Rows, each followed by one of two labels for a hidden trait (new trait and labels in each part)
In the rows, zero is written as 128.
[160 138 111 102 127 135 131 144 128 123  79 129 135 120 134 123 130 128
 121 125 136 138 157 123 136 121 123] -> J
[ 94 103 113 134 126 134 139 150 133 133 148 121 147 141 148 134 145 104
 108 107 100 121 160 130 126 117 104] -> R
[162  76  65  81 123 170 137  94 150 165  92 101  66 144 127 131 169 122
 126 148 115 138 118 122 114 148 178] -> J
[ 95 166  48  44 128  90 125 150 125  46 140 129 136 143 130 148  93 122
 113 123 120 136 105 119 130 210 177] -> R
[217 130 151 140 123 134 118 148 109  91  94 118 116 126 114 100 116 131
 140 144 148 130 119 127 131 160 148] -> J
[138 142 119 122 125 138 124 135 117 106 170 129 127 140 156 148 119 138
 123 134 139 126 100 115 115  89 150] -> R
[130 112 123 118 151 150 120 108 129 187 127 123 107 144 118 155 141 150
 119 128 141 129 121 131 121  63 142] -> J
[ 95 134  76  85 129 110 131 153 129  91 143 124 139 142 133 138 120 112
 108 118 111 128 133 125 128 170 141] -> R
[ 47 107 119 194 122 134 130  91 122  55  43 122 108 146 144 142 125 117
 172 100  92 123 136 131 140  54 134] -> J
[119 147 116 130 132 133 125 128 115  98  60 137 130 124 127 145 131 130
 134 120 148 130 134 122 136  58 114] -> J
[121 180 131 159 104 126 136 134 140 155 226 137 175 121 163  90  86 131
 124 144 127 136 131 122 142 124 152] -> J
[164 122 169 175 121 166 129 139 117 129 181 129 135 136 175 140 135 142
 121 131 136 121 121 116 110  31 121] -> R
[ 93 150  74  80 129 112 126 142 122  76 152 127 127 143 133 151 112 124
 117 126 127 127 103 120 123 158 160] -> R
[130 130  92 108 134 152 127 118 121 180 105 116  92 132  98 142 155 128
 129 136 155 125 104 124 123  93 136] -> J
[110 144 123 173 123 138 128 125 115 128  94 117 114 135 143 117 109 134
 163 108 117 128 130 126 135  94 140] -> J
[194 100 154 151 120 124 119 131 116  16  51 125 122 132 121 110 123 117
 140 145 130 130 133 130 136 147 141] -> J
[243  64 168 137 127 126 110 125 106   1  49 120  98 131  77 114 145 113
 131 174 160 122  96 133 126 164 150] -> J
[113 137 106 109 123 125 127 132 123  50 144 133 133 142 160 152 112 131
 122 125 121 129 114 117 122 112 153] -> R
[158 162 118 116 134 144 121 132 110 149 109 130 109 121 117 139 130 145
 135 138 173 129 103 118 125  73 135] -> J
[173  88  85  89 120 172 132  87 144 133  94 108  66 144 138 140 158 136
 135 154 126 140 105 116 112 111 186] -> J
[105 144 127 180 122 140 126 116 115 110  92 120 113 136 147 124 108 137
 169 110 118 128 127 125 135  79 147] -> J
[111 185 124 132 143 124 120 157  97 151  93 139 141 113  98 141 125 132
 131 117 179 119 122 126 138  56  88] -> J
[ 83 118 115 172 124 132 132 120 122 109  72 114 117 139 132 119 124 115
 158 102 101 125 147 132 140 108 128] -> J
[110 103  99 121 127 148 132  98 133  83  51 127 101 137 137 151 149 124
 137 128 123 134 130 123 129  70 138] -> J
[ 42  67 159 215 114 152 134  76 132   1  85 147 136 154 209 185 140 122
 141 110  82 123 142 120 123   1 118] -> R
[102 137 105 125 134 132 129 126 121 107  69 132 122 127 117 145 141 121
 131 120 139 127 136 127 136  72 111] -> J
[ 94 111 115 138 126 134 134 140 129 101 143 126 134 144 153 147 138 114
 115 115 108 122 135 125 123  89 121] -> R
[140 122 138 129 138 143 121 109 133 137 131 133 129 139 146 145 121 153
 122 132 132 136 129 127 127  63 150] -> J
[ 37  99  82 114 126 112 136 121 136  31  97 131 139 151 154 161 131 101
 119 105  82 125 143 128 133 106 130] -> R
[ 83 154  54  55 130  96 125 145 123  58 141 127 127 147 125 153 104 120
 116 125 122 130 100 121 128 189 171] -> R
[134 125 134 169 122 135 125 122 115  91  77 118 113 135 131 118 115 129
 157 122 125 127 126 127 135 106 146] -> J
[107 136 108 130 134 140 127 118 118 116  75 130 112 129 118 150 144 127
 135 124 145 127 123 124 131  61 121] -> J
[145 121 128 116 144 144 122 118 131 180 141 126 120 138 130 142 128 151
 117 133 139 134 129 129 125  89 145] -> J
[171 143 102  96 131 151 127 137 123 167 113 118 102 125 117 128 144 136
 127 141 157 133 115 120 123 116 144] -> J
[135 133 135 170 122 138 124 122 111  97  89 120 112 134 136 120 112 135
 170 119 127 128 122 125 136 104 149] -> J
[148  93  91 106 123 167 131  82 136 106  74 117  75 143 141 151 155 133
 140 144 127 138 108 118 117  85 173] -> J
[141 167 135 145 117 134 130 131 137 154 199 134 158 124 154 101  96 142
 120 141 136 137 130 123 136 111 152] -> J
[ 73 162 111 178 121 142 133 123 120 155 104 116 120 137 159 117 101 136
 169  90 103 129 145 124 139  82 139] -> J
[ 99  97  98 129 126 150 130  83 132  73  52 127  91 141 137 161 152 128
 146 132 125 132 116 122 125  46 148] -> J
[144 175 124 140 120 134 130 141 133 159 227 127 154 122 135  97 103 139
 117 147 145 132 119 125 133 127 153] -> J
[141 119 125 118 146 146 122 115 131 179 138 125 117 140 123 144 132 149
 117 131 138 132 127 130 124  79 144] -> J
[158 123 142 160 122 136 122 126 112  77  79 121 115 133 130 120 115 130
 154 129 129 129 123 126 133 120 147] -> J
[144 122 130 155 121 129 128 133 120  99  80 117 127 131 133 104 115 121
 147 115 112 130 151 130 140 140 135] -> J
[141 118  99 111 129 152 129 109 127 129  88 120  94 134 124 142 148 132
 135 136 142 133 115 122 123  85 147] -> J
[ 60 134 120 192 118 134 132 108 123  82  63 123 124 140 165 128 105 128
 173  92  87 130 151 127 143  67 136] -> J
[ 50  65  91 148 123 159 132  44 142  13  13 129  75 154 155 183 164 123
 157 131 104 132 109 122 124  10 161] -> J
[255  60 176 138 126 125 109 126 108   1  35 126 107 130  83 116 141 113
 129 179 157 125 104 132 128 167 150] -> J
[130 145  94  90 126 119 129 158 124 111 167 124 138 138 142 136 117 123
 109 123 124 128 124 121 123 154 143] -> R
[115 147  99 100 128 126 126 142 120  99 166 126 129 142 140 147 118 129
 116 129 132 126 106 119 120 131 152] -> R
[136 178 124 141 113 127 135 150 139 201 230 127 168 119 138  87  97 129
 115 144 133 134 134 126 140 149 146] -> J
[188  83  73  73 120 175 136  95 149 176 106 100  63 144 134 126 165 131
 126 155 123 142 113 118 111 154 190] -> J
[173 104 142 152 123 129 122 132 114  71  70 118 116 132 116 110 125 119
 143 134 128 127 131 130 135 144 140] -> J
[ 44 142 123 203 116 138 133  96 123  68  69 128 124 143 179 139  92 138
 184  88  87 132 148 122 142  35 143] -> J
[150 173 118 106 137 124 128 172 112 157  99 134 147 111 109 117 123 126
 118 119 159 129 150 126 141 115  92] -> J
[116 126  87  90 130 121 138 176 132 177 172 113 144 137 122 117 141 100
  92 111 106 123 156 132 128 185 109] -> R
[112  67 125 124 157 145 120  87 138 110  52 131 109 152 134 176 152 145
 116 117 108 135 157 136 126  41 129] -> J
[ 90 123 110 135 131 137 129 107 124  72  55 135 117 131 131 156 142 123
 139 120 132 129 132 125 135  44 121] -> J
[176 141 106 101 128 151 126 127 124 146 109 124 106 126 129 130 135 144
 130 141 154 136 117 118 124 104 147] -> J
[181  58 170 175 119 125 113  95 113   1   1 135 109 141 123 141 131 116
 152 155 127 127 113 129 133  94 151] -> J
[150 109 166 177 123 166 133 143 121 164 187 123 134 136 165 136 149 130
 114 126 131 117 135 121 112  40 105] -> R
[118 149  98 101 129 126 125 141 119  88 163 127 125 142 141 150 115 133
 120 130 135 127  96 118 118 124 156] -> R
[218 158 144 117 126 155 128 184 115 228 230 116 138 125 144 109 127 142
 100 135 158 124 123 117 112 134 126] -> R
[ 58 146 105 179 120 132 138 126 128 135  85 117 131 137 163 113 104 123
 166  82  82 131 169 129 146 100 126] -> J
[190 101 153 153 123 132 118 128 110  43  63 121 111 131 111 115 124 124
 144 147 139 127 115 129 131 136 146] -> J
[157 107 124 102 157 151 118 120 128 199 126 121 104 144 112 152 144 156
 111 127 145 131 126 132 119  78 141] -> J
